[[-62.6,-12.9,-38.8],
[-13.6,-50.4,-20.2],
[-49.0,-12.9,50.2]]
=>
[[-62.6,-12.9],
[-13.6,-50.4],
[-49.0,-12.9]]

[[32.1,-2.8],
[-62.6,-28.2],
[51.5,-21.1],
[-54.0,40.9]]
=>
[[32.1,-2.8],
[-62.6,-28.2],
[51.5,-21.1]]

[[-21.1,-11.4,-55.1],
[46.7,-1.9,14.8],
[-75.2,-11.4,8.4],
[60.2,-0.3,14.8],
[-7.5,-11.4,2.1]]
=>
[[-21.1,-11.4],
[46.7,-1.9],
[-75.2,-11.4]]

[[40.5,-35.2,4.8],
[29.2,-9.9,-30.1],
[-62.0,3.8,-51.9],
[-11.5,-44.6,-14.7]]
=>
[[40.5,-35.2],
[29.2,-9.9],
[-62.0,3.8]]

[[17.6,31.8,32.1],
[32.3,23.2,-38.1],
[10.4,-4.5,-44.8],
[-33.4,-11.2,22.8],
[-34.8,-76.6,47.1]]
=>
[[17.6,31.8],
[32.3,23.2],
[10.4,-4.5]]

[[-15.5,-33.8,-51.9,-71.0],
[34.6,-23.8,-5.6,-23.5],
[-51.5,-49.2,8.5,-21.1],
[20.7,-45.8,-12.3,-44.2]]
=>
[[-15.5,-33.8],
[34.6,-23.8],
[-51.5,-49.2]]
